Below is a small trained network, with its code and all its weights. Each question gives an input and a class and asks what happens when units are switched off, that is, made to give their printed mean instead of their output.

import numpy as np


def w(rows, s, z=0):
    codes = np.array(rows[::2]) - 128.0
    scale = np.full(codes.shape[1], s)
    scale[-1] = z or s
    return codes * scale


def norm(h):
    return h / np.sqrt((h * h).mean(-1, keepdims=True) + 1e-5)


def f(y):
    return np.maximum(y, 0)


def log_softmax(a):
    a = a - a.max(-1, keepdims=True)
    return a - np.log(np.exp(a).sum(-1, keepdims=True))


def net(x, mask):
    res = np.array(x, float).reshape(1, 7) / 4 @ E
    u = 0
    for l in range(2):
        y = f(norm(res) @ A[l][:, :-1].T + A[l][:, -1])
        res = res + np.where(mask[u : u + 7], y, B[l][:, -1]) @ B[l][:, :-1]
        u += 7
    return log_softmax(norm(res)[-1] @ U[:, :-1].T + U[:, -1])


A, B = {}, {}
E = w([
[143,135,147,140],'x0',
[254,146,203,151],'x1',
[176,170,50,98],'x2',
[150,189,173,101],'x3',
[170,155,101,98],'x4',
[88,195,76,202],'x5',
[58,160,180,68],'x6',
],0.0075)
A[0] = w([
[105,55,97,96,127],'L0N1',
[132,173,75,103,69],'L0N2',
[20,101,120,125,138],'L0N3',
[103,168,92,219,98],'L0N4',
[143,127,130,57,123],'L0N5',
[32,10,91,126,181],'L0N6',
[70,93,240,145,253],'L0N7',
],0.011,0.0033)
B[0] = w([
[144,181,146,201,184],'L0N1',
[94,146,67,187,164],'L0N2',
[83,129,254,167,221],'L0N3',
[50,115,157,50,191],'L0N4',
[53,138,86,93,172],'L0N5',
[146,249,222,217,255],'L0N6',
[56,221,164,80,241],'L0N7',
],0.0084,0.0069)
A[1] = w([
[135,144,218,90,201],'L1N1',
[138,148,111,87,78],'L1N2',
[61,126,150,161,221],'L1N3',
[143,92,182,1,184],'L1N4',
[190,57,132,116,190],'L1N5',
[76,99,110,81,214],'L1N6',
[163,138,153,100,2],'L1N7',
],0.013,0.0025)
B[1] = w([
[103,161,171,135,255],'L1N1',
[107,125,112,169,150],'L1N2',
[119,186,159,85,242],'L1N3',
[58,188,62,184,190],'L1N4',
[110,128,252,105,154],'L1N5',
[204,150,90,123,162],'L1N6',
[127,124,156,115,143],'L1N7',
],0.012,0.008)
U = w([
[139,90,2,105,20],'0',
[84,225,160,146,254],'1',
[243,35,161,131,5],'2',
],0.015,0.0033)

Each question gives the input, the list of numbers given to net, and the class t.
The units are the neurons (one row each of A and B). Each row of codes is followed by its name. A weight is (code - 128) times the scale printed after its matrix; where a second scale follows, it is the last column's (A, B and U).
mask holds one flag per neuron, layer by layer. A switched-off neuron (its flag False) gives its mean, the last column of its row in B, instead of its output. The means were averaged over made-up inputs and are rounded, as every weight is.
A unit's drop is (log p(t) with every unit on - log p(t) with that unit switched off) / (log p(t) with every unit on - log p(t) with every unit switched off).
unit that matters most: the unit with the biggest drop
k most important neurons: the k neurons with the biggest drops, biggest first
top k neurons in layer l: the k neurons of layer l with the biggest drops, biggest first
drop when u is switched off: that unit's drop, to one decimal
input [-3,8,4,-8,7,4,2], class 2: unit that matters most : L0N7
input [7,8,5,-1,-1,6,-6], class 2: top 2 neurons in layer 0 : L0N7; L0N6
input [2,0,3,5,6,1,1], class 0: 2 most important neurons : L0N6; L0N3
input [4,4,-3,-7,-2,-2,-5], class 2: top 2 neurons in layer 1 : L1N4; L1N3
input [-4,8,-1,-6,4,4,0], class 2: 2 most important neurons : L0N7; L0N6
input [-8,7,5,-6,6,4,3], class 0: 2 most important neurons : L0N6; L1N1
input [1,8,0,0,0,2,-1], class 2: top 3 neurons in layer 0 : L0N7; L0N4; L0N6
input [5,5,5,-6,1,2,-4], class 2: drop when L0N6 is switched off : 0.1
input [-4,4,7,5,-5,-1,-4], class 2: drop when L1N1 is switched off : 0.2
input [2,-1,4,-5,8,7,-1], class 0: drop when L0N3 is switched off : 0.2
